Below is a small trained network, with its code and all its weights. Each question gives an input and a target symbol and asks what happens when units are switched off, that is, made to give their printed mean instead of their output.

import numpy as np


def w(rows, s, z=0):
    codes = np.array(rows[::2]) - 128.0
    scale = np.full(codes.shape[1], s)
    scale[-1] = z or s
    return codes * scale


def softmax(a):
    e = np.exp(a - a.max(-1, keepdims=True))
    return e / e.sum(-1, keepdims=True)


def log_softmax(a):
    a = a - a.max(-1, keepdims=True)
    return a - np.log(np.exp(a).sum(-1, keepdims=True))


def net(x, mask):
    ids = ['αβγδεζλμξπσω'.index(c) for c in x.split()]
    T = len(ids)
    res = E[ids] + P[:T]
    u = 0
    for l in range(2):
        r = res
        for j in range(3):
            rows = slice(4 * j, 4 * j + 4)
            q, k, v = (r @ M[l][rows].T for M in (Q, K, V))
            z = softmax(np.where(np.tri(T) > 0, q @ k.T / 4**0.5, -1e9)) @ v
            o = O[l][rows]
            res = res + np.where(mask[u + j], z, o[:, -1]) @ o[:, :-1]
        u += 3
    return log_softmax(res[-1] @ U[:, :-1].T + U[:, -1])


Q, K, V, O = {}, {}, {}, {}
E = w([
[111,28,35,105,88,41,190,83,149,150,117,123],'α',
[177,125,185,160,102,206,212,30,125,161,140,189],'β',
[156,186,42,102,73,132,140,85,129,187,228,127],'γ',
[168,99,108,103,101,120,15,147,161,118,127,15],'δ',
[36,128,125,29,168,113,106,94,148,145,118,173],'ε',
[96,117,71,119,70,150,167,200,175,110,74,149],'ζ',
[226,118,188,59,137,108,164,139,103,175,115,86],'λ',
[148,249,185,146,142,166,119,158,160,132,168,140],'μ',
[124,112,140,178,207,130,170,91,208,161,138,72],'ξ',
[49,80,179,165,61,89,128,173,136,213,193,123],'π',
[139,197,200,103,47,68,174,93,148,15,179,91],'σ',
[185,152,105,196,107,52,70,110,167,142,82,212],'ω',
],0.015)
P = w([
[65,245,163,139,93,136,141,65,51,159,2,46],'0',
[98,182,161,115,91,157,122,78,172,133,42,91],'1',
[137,146,151,93,109,157,124,108,202,119,101,129],'2',
[163,129,141,89,129,155,128,141,207,114,142,161],'3',
[185,108,127,75,160,143,145,175,202,110,183,180],'4',
[206,106,102,70,185,133,161,212,189,115,220,199],'5',
],0.0079)
Q[0] = w([
[139,131,121,119,133,146,174,165,27,138,103,196],'L0H1',
[119,120,158,105,154,90,177,109,124,146,133,162],'L0H1',
[82,135,57,149,160,90,58,120,109,80,109,141],'L0H1',
[58,148,160,110,66,120,155,158,202,146,138,152],'L0H1',
[145,155,142,88,107,103,204,126,223,140,140,162],'L0H2',
[105,77,101,123,149,131,81,123,115,110,139,151],'L0H2',
[118,148,96,140,127,92,177,121,104,104,121,125],'L0H2',
[117,161,112,117,128,144,108,95,131,122,86,110],'L0H2',
[125,165,81,161,197,155,132,91,122,146,133,101],'L0H3',
[95,86,85,124,153,132,118,137,50,148,147,160],'L0H3',
[144,114,136,121,104,132,101,124,251,178,104,136],'L0H3',
[133,109,155,114,153,123,157,159,183,63,188,157],'L0H3',
],0.011)
K[0] = w([
[177,158,111,106,71,142,146,168,2,133,90,93],'L0H1',
[175,114,172,182,95,139,109,123,124,162,126,103],'L0H1',
[20,190,132,186,83,72,144,131,89,79,105,112],'L0H1',
[158,86,92,152,58,195,42,105,226,122,136,126],'L0H1',
[141,43,155,87,145,134,101,185,184,124,227,211],'L0H2',
[180,151,148,158,113,165,157,136,121,106,121,119],'L0H2',
[115,167,156,137,152,130,144,130,101,172,94,162],'L0H2',
[82,156,151,147,77,108,111,122,126,179,115,79],'L0H2',
[102,120,154,141,72,129,143,111,94,187,76,114],'L0H3',
[152,156,102,209,174,162,140,144,102,145,92,91],'L0H3',
[153,75,128,70,162,165,48,143,136,127,156,220],'L0H3',
[188,73,126,129,112,109,152,172,180,120,182,152],'L0H3',
],0.0089)
V[0] = w([
[17,124,83,171,244,121,156,193,193,172,175,198],'L0H1',
[133,135,172,109,127,101,202,167,92,128,106,201],'L0H1',
[201,111,158,85,153,60,206,178,72,131,113,113],'L0H1',
[96,139,186,200,119,139,211,97,136,181,86,240],'L0H1',
[68,50,154,189,135,94,143,237,54,240,202,138],'L0H2',
[174,72,127,233,131,157,180,136,125,133,90,19],'L0H2',
[178,165,196,182,6,143,205,127,178,41,232,114],'L0H2',
[103,65,220,86,81,90,22,105,184,106,165,113],'L0H2',
[124,81,132,113,179,109,113,167,128,142,114,21],'L0H3',
[149,139,90,139,146,91,149,105,178,75,128,97],'L0H3',
[77,126,108,125,84,23,161,189,62,171,123,197],'L0H3',
[232,124,148,198,44,113,151,151,153,1,198,89],'L0H3',
],0.0041)
O[0] = w([
[143,200,103,132,165,72,185,157,97,149,118,107,142],'L0H1',
[165,136,155,117,122,112,157,136,94,147,113,170,111],'L0H1',
[171,101,174,92,121,151,140,104,121,149,117,128,58],'L0H1',
[131,139,131,143,153,88,182,145,95,126,127,186,194],'L0H1',
[165,140,138,61,116,125,135,113,254,112,129,161,217],'L0H2',
[149,175,149,94,101,100,147,103,102,157,86,136,61],'L0H2',
[122,144,100,106,144,121,137,105,168,205,73,118,151],'L0H2',
[120,150,95,125,153,126,150,149,165,142,149,170,255],'L0H2',
[136,110,127,96,98,162,103,111,130,150,149,116,117],'L0H3',
[101,126,141,141,114,137,110,123,130,95,127,137,98],'L0H3',
[180,139,149,114,140,115,150,123,163,168,116,158,184],'L0H3',
[62,171,158,131,94,117,125,84,161,97,83,106,15],'L0H3',
],0.0083,0.0034)
Q[1] = w([
[176,149,112,93,141,147,101,62,69,24,61,47],'L1H1',
[224,188,201,180,192,158,156,45,117,85,122,136],'L1H1',
[181,93,178,189,63,111,125,98,118,192,227,27],'L1H1',
[151,118,53,28,235,154,60,73,118,171,134,175],'L1H1',
[183,38,144,150,30,51,168,79,111,99,105,88],'L1H2',
[114,131,229,210,154,159,180,89,130,158,149,146],'L1H2',
[83,14,76,84,197,116,166,53,124,186,107,170],'L1H2',
[176,192,94,90,194,199,119,48,80,24,75,120],'L1H2',
[141,70,198,148,90,79,108,171,96,202,119,99],'L1H3',
[91,150,192,154,62,107,158,179,170,180,204,148],'L1H3',
[57,83,159,6,178,127,100,137,127,180,149,162],'L1H3',
[60,87,89,169,85,119,141,160,154,155,158,113],'L1H3',
],0.011)
K[1] = w([
[52,111,138,162,107,159,104,103,60,144,97,81],'L1H1',
[142,171,182,176,149,140,122,74,79,122,118,100],'L1H1',
[121,163,151,78,114,124,122,39,175,175,132,101],'L1H1',
[187,40,68,171,177,179,90,168,81,191,211,132],'L1H1',
[131,80,154,51,81,74,144,55,136,129,98,119],'L1H2',
[153,182,182,150,201,116,189,50,135,150,88,149],'L1H2',
[192,43,73,141,168,106,195,127,97,120,176,139],'L1H2',
[98,109,165,167,119,167,81,115,11,99,111,45],'L1H2',
[206,181,144,72,114,119,148,92,159,135,110,146],'L1H3',
[118,115,118,47,139,136,162,133,224,139,141,147],'L1H3',
[185,87,135,137,124,140,173,159,139,62,212,131],'L1H3',
[126,145,104,132,137,123,152,127,184,125,131,183],'L1H3',
],0.013)
V[1] = w([
[125,118,108,176,107,231,134,199,146,144,1,117],'L1H1',
[80,114,121,44,183,184,200,140,170,73,94,134],'L1H1',
[98,67,224,173,116,138,142,198,145,125,173,109],'L1H1',
[58,156,219,91,183,131,46,95,117,159,114,169],'L1H1',
[172,221,175,115,136,202,82,198,153,110,172,168],'L1H2',
[184,142,114,140,213,93,148,192,136,153,124,88],'L1H2',
[180,124,129,144,153,40,86,141,156,107,38,168],'L1H2',
[145,84,147,193,197,205,137,62,185,120,114,135],'L1H2',
[125,79,178,42,164,130,98,132,105,153,114,122],'L1H3',
[54,138,105,107,77,46,115,147,137,74,159,173],'L1H3',
[77,86,60,165,173,76,120,136,143,200,93,144],'L1H3',
[122,164,59,106,70,206,142,107,93,153,150,199],'L1H3',
],0.0081)
O[1] = w([
[160,128,139,79,95,133,184,236,134,54,194,113,81],'L1H1',
[75,114,160,69,139,127,122,100,2,106,144,106,243],'L1H1',
[122,135,157,65,91,67,152,142,151,170,22,124,189],'L1H1',
[89,130,74,131,196,129,117,169,91,160,66,117,143],'L1H1',
[89,197,93,178,108,210,144,194,107,139,49,124,196],'L1H2',
[111,143,144,158,98,135,126,109,136,87,123,50,167],'L1H2',
[137,89,140,185,135,98,81,194,119,75,118,133,114],'L1H2',
[128,92,56,176,149,65,228,106,121,86,94,127,98],'L1H2',
[89,95,180,115,211,130,85,152,120,129,132,154,154],'L1H3',
[166,177,106,95,86,82,73,108,78,112,101,140,243],'L1H3',
[169,119,64,93,154,68,134,150,93,187,140,97,254],'L1H3',
[126,106,50,98,92,188,121,111,106,133,150,159,153],'L1H3',
],0.0088,0.0046)
U = w([
[166,88,147,118,118,86,95,86,104,124,157,141,82],'α',
[123,98,103,147,109,135,211,100,95,141,93,208,68],'β',
[131,151,97,148,111,177,120,81,140,153,174,139,89],'γ',
[121,113,114,105,116,140,2,137,184,91,114,12,101],'δ',
[108,128,101,119,190,122,97,145,55,148,153,139,197],'ε',
[142,152,139,68,88,134,167,160,89,93,168,122,160],'ζ',
[119,114,196,132,170,167,124,121,157,114,136,155,162],'λ',
[87,186,112,159,121,170,153,150,122,128,94,106,62],'μ',
[93,145,120,143,168,74,187,118,146,106,143,41,194],'ξ',
[162,174,132,74,127,85,155,144,154,223,103,150,2],'π',
[79,185,181,142,76,100,100,46,100,69,95,135,219],'σ',
[148,125,110,182,146,92,83,155,146,82,115,185,230],'ω',
],0.007,0.0027)

Each question gives the input, a string of symbols that net reads in full, and the target symbol t.
The units are the heads (4 rows each of Q, K, V and O). Each row of codes is followed by its name. A weight is (code - 128) times the scale printed after its matrix; where a second scale follows, it is the last column's (O and U).
mask holds one flag per head, layer by layer. A switched-off head (its flag False) gives its mean, the last column of its rows in O, instead of its output. The means were averaged over made-up inputs and are rounded, as every weight is.
A unit's drop is (log p(t) with every unit on - log p(t) with that unit switched off) / (log p(t) with every unit on - log p(t) with every unit switched off).
The circuit of an input: a set's keep is (log p(t) with only the set's units on - log p(t) with every unit switched off) / (log p(t) with every unit on - log p(t) with every unit switched off). Starting from all 6 units, units are removed one at a time, each time the one whose removal leaves the highest keep (on an exact tie, the one counted first), for as long as the keep stays at least 0.8.
circuit, biggest first: the units of the circuit, biggest drop first
most important unit: the unit with the biggest drop
which heads matter: for each layer, one digit per head in row order, 1 if its drop is at least 0.15 and else 0, layers parted by /
drop of u: that unit's drop, to one decimal
input π π ε π δ ε, target π: most important unit => L0H3
input π σ ξ π ζ π, target ζ: which heads matter => 000 / 100
input π π λ π α π, target α: circuit, biggest first => (L1H2, L1H1)
input ε σ π π ε, target σ: which heads matter => 010 / 001
input π ε β, target β: which heads matter => 000 / 010
input ε λ ε, target λ: circuit, biggest first => (L1H3, L0H1)
input π γ π π λ π, target λ: which heads matter => 100 / 001
input π σ π, target σ: which heads matter => 000 / 001
input π ζ ε π, target ζ: circuit, biggest first => (L0H2, L1H1)
input ε ε δ π ω δ, target π: circuit, biggest first => (L0H1, L1H2, L1H1)
input ε γ ε, target γ: circuit, biggest first => (L1H1, L1H3)
input π ξ λ ζ π, target ξ: which heads matter => 011 / 011
input α ε β ε, target β: circuit, biggest first => (L1H2, L1H3, L0H1)
input π μ λ π, target μ: circuit, biggest first => (L1H2, L0H3)
input ζ π π π ξ π, target ξ: which heads matter => 000 / 011
input π π γ ε π, target γ: which heads matter => 010 / 101
input π ω ε π, target ω: most important unit => L0H2
input π ζ δ ε π π, target π: circuit, biggest first => (L0H2, L1H1)
input ζ π μ π, target μ: which heads matter => 000 / 010
input π ω ω, target ω: most important unit => L1H2
input ξ π ω π, target ω: circuit, biggest first => (L1H2, L1H1)
input μ ζ π ε ε, target ε: which heads matter => 000 / 100
input π π π π ε, target ε: which heads matter => 011 / 100
input ε π σ α ε π, target σ: circuit, biggest first => (L0H2, L1H3, L1H1)
input ε ξ π ε, target ξ: circuit, biggest first => (L1H2, L1H3, L0H3)
input π δ π ε π, target ε: drop of L1H1 => 0.8
input ζ π ζ, target ζ: drop of L1H1 => 1.0
input π π α π, target α: circuit, biggest first => (L1H2)
input π β π, target β: drop of L1H3 => 0.2
